Below is a small trained network, with its code and all its weights. Each question gives an input and a class and asks what happens when units are switched off, that is, made to give their printed mean instead of their output.

import numpy as np


def w(rows, s, z=0):
    codes = np.array(rows[::2]) - 128.0
    scale = np.full(codes.shape[1], s)
    scale[-1] = z or s
    return codes * scale


def norm(h):
    return h / np.sqrt((h * h).mean(-1, keepdims=True) + 1e-5)


def f(y):
    return np.maximum(y, 0)


def log_softmax(a):
    a = a - a.max(-1, keepdims=True)
    return a - np.log(np.exp(a).sum(-1, keepdims=True))


def net(x, mask):
    res = np.array(x, float).reshape(1, 2) / 4 @ E
    u = 0
    for l in range(3):
        y = f(norm(res) @ A[l][:, :-1].T + A[l][:, -1])
        res = res + np.where(mask[u : u + 12], y, B[l][:, -1]) @ B[l][:, :-1]
        u += 12
    return log_softmax(norm(res)[-1] @ U[:, :-1].T + U[:, -1])


A, B = {}, {}
E = w([
[94,184,152,38],'x0',
[236,187,1,154],'x1',
],0.0056)
A[0] = w([
[154,71,172,138,5],'L0N0',
[147,136,144,120,86],'L0N1',
[189,88,132,172,43],'L0N2',
[122,154,140,208,25],'L0N3',
[128,76,157,228,38],'L0N4',
[140,167,56,97,84],'L0N5',
[140,129,30,168,72],'L0N6',
[119,93,218,92,100],'L0N7',
[112,148,116,1,70],'L0N8',
[121,183,86,197,50],'L0N9',
[141,91,218,105,57],'L0N10',
[84,91,22,167,15],'L0N11',
],0.0085,0.0027)
B[0] = w([
[134,127,123,117,158],'L0N0',
[102,162,124,153,129],'L0N1',
[8,123,112,120,189],'L0N2',
[83,127,131,111,151],'L0N3',
[116,2,101,146,217],'L0N4',
[135,168,84,121,227],'L0N5',
[229,182,87,87,245],'L0N6',
[167,191,150,112,253],'L0N7',
[50,59,155,212,252],'L0N8',
[169,136,111,109,191],'L0N9',
[191,145,191,141,216],'L0N10',
[63,91,31,122,181],'L0N11',
],0.0074,0.004)
A[1] = w([
[138,175,160,32,208],'L1N0',
[129,131,143,93,43],'L1N1',
[129,96,104,119,46],'L1N2',
[145,74,154,146,102],'L1N3',
[2,151,57,162,5],'L1N4',
[183,130,157,171,81],'L1N5',
[144,131,85,163,82],'L1N6',
[113,54,143,173,37],'L1N7',
[109,144,115,131,108],'L1N8',
[239,163,118,141,99],'L1N9',
[201,66,171,182,74],'L1N10',
[82,228,161,72,203],'L1N11',
],0.012,0.0027)
B[1] = w([
[126,85,130,254,218],'L1N0',
[133,146,117,155,137],'L1N1',
[54,104,164,154,149],'L1N2',
[136,149,37,88,186],'L1N3',
[160,124,23,177,212],'L1N4',
[80,119,93,97,152],'L1N5',
[80,103,210,78,197],'L1N6',
[166,188,159,107,204],'L1N7',
[159,135,81,150,144],'L1N8',
[75,167,159,73,239],'L1N9',
[136,92,80,32,194],'L1N10',
[129,145,115,221,254],'L1N11',
],0.0068,0.0051)
A[2] = w([
[136,205,81,130,134],'L2N0',
[121,141,67,74,253],'L2N1',
[174,35,146,117,53],'L2N2',
[83,149,207,146,60],'L2N3',
[151,97,84,190,64],'L2N4',
[108,139,106,129,126],'L2N5',
[85,154,85,103,61],'L2N6',
[166,91,176,8,40],'L2N7',
[130,52,112,113,97],'L2N8',
[79,136,102,111,133],'L2N9',
[166,177,110,88,104],'L2N10',
[123,99,168,19,82],'L2N11',
],0.013,0.004)
B[2] = w([
[104,183,88,76,215],'L2N0',
[93,171,230,151,254],'L2N1',
[144,206,126,43,160],'L2N2',
[96,148,205,186,176],'L2N3',
[186,77,110,129,174],'L2N4',
[86,124,123,84,156],'L2N5',
[155,142,158,111,166],'L2N6',
[220,58,231,97,169],'L2N7',
[59,32,156,76,169],'L2N8',
[103,144,114,127,160],'L2N9',
[120,175,98,31,180],'L2N10',
[254,165,191,121,165],'L2N11',
],0.0067,0.009)
U = w([
[165,90,91,158,33],'0',
[92,134,192,221,223],'1',
[176,116,104,129,2],'2',
[95,148,2,207,154],'3',
[169,128,117,129,4],'4',
[177,91,206,26,180],'5',
[45,15,65,68,158],'6',
[98,240,79,16,189],'7',
],0.018,0.0076)

Each question gives the input, the list of numbers given to net, and the class t.
The units are the neurons (one row each of A and B). Each row of codes is followed by its name. A weight is (code - 128) times the scale printed after its matrix; where a second scale follows, it is the last column's (A, B and U).
mask holds one flag per neuron, layer by layer. A switched-off neuron (its flag False) gives its mean, the last column of its row in B, instead of its output. The means were averaged over made-up inputs and are rounded, as every weight is.
A unit's drop is (log p(t) with every unit on - log p(t) with that unit switched off) / (log p(t) with every unit on - log p(t) with every unit switched off).
The circuit of an input: a set's keep is (log p(t) with only the set's units on - log p(t) with every unit switched off) / (log p(t) with every unit on - log p(t) with every unit switched off). Starting from the 12 units with the biggest drops (on a tie, the unit counted first), units are removed one at a time, each time the one whose removal leaves the highest keep (on an exact tie, the one counted first), for as long as the keep stays at least 0.8.
units of the circuit, in order: the units of the circuit, biggest drop first
k most important neurons: the k neurons with the biggest drops, biggest first
k most important neurons of layer l: the k neurons of layer l with the biggest drops, biggest first
input [3,2], class 3: units of the circuit, in order -> [L1N4 L0N8]
input [2,0], class 3: units of the circuit, in order -> [L1N4 L0N6]
input [1,0], class 3: units of the circuit, in order -> [L0N6 L1N4]
input [-7,4], class 6: 2 most important neurons of layer 1 -> [L1N7 L1N6]
input [0,-3], class 1: most important neuron -> [L0N7]
input [5,0], class 3: 2 most important neurons -> [L1N4 L0N8]
input [7,5], class 3: 2 most important neurons of layer 0 -> [L0N4 L0N8]
input [-4,-2], class 5: 3 most important neurons of layer 1 -> [L1N7 L1N11 L1N0]
input [-6,3], class 6: 4 most important neurons -> [L0N11 L0N2 L0N4 L0N7]
input [-6,4], class 7: 2 most important neurons -> [L0N6 L0N8]
input [2,-1], class 1: 2 most important neurons -> [L0N4 L0N7]
input [-6,-3], class 5: 2 most important neurons of layer 1 -> [L1N7 L1N10]
input [-7,3], class 6: 2 most important neurons of layer 0 -> [L0N11 L0N2]
input [-6,2], class 6: 2 most important neurons -> [L0N2 L0N11]
input [-7,-3], class 6: most important neuron -> [L0N2]
input [-8,6], class 7: 2 most important neurons of layer 0 -> [L0N6 L0N8]
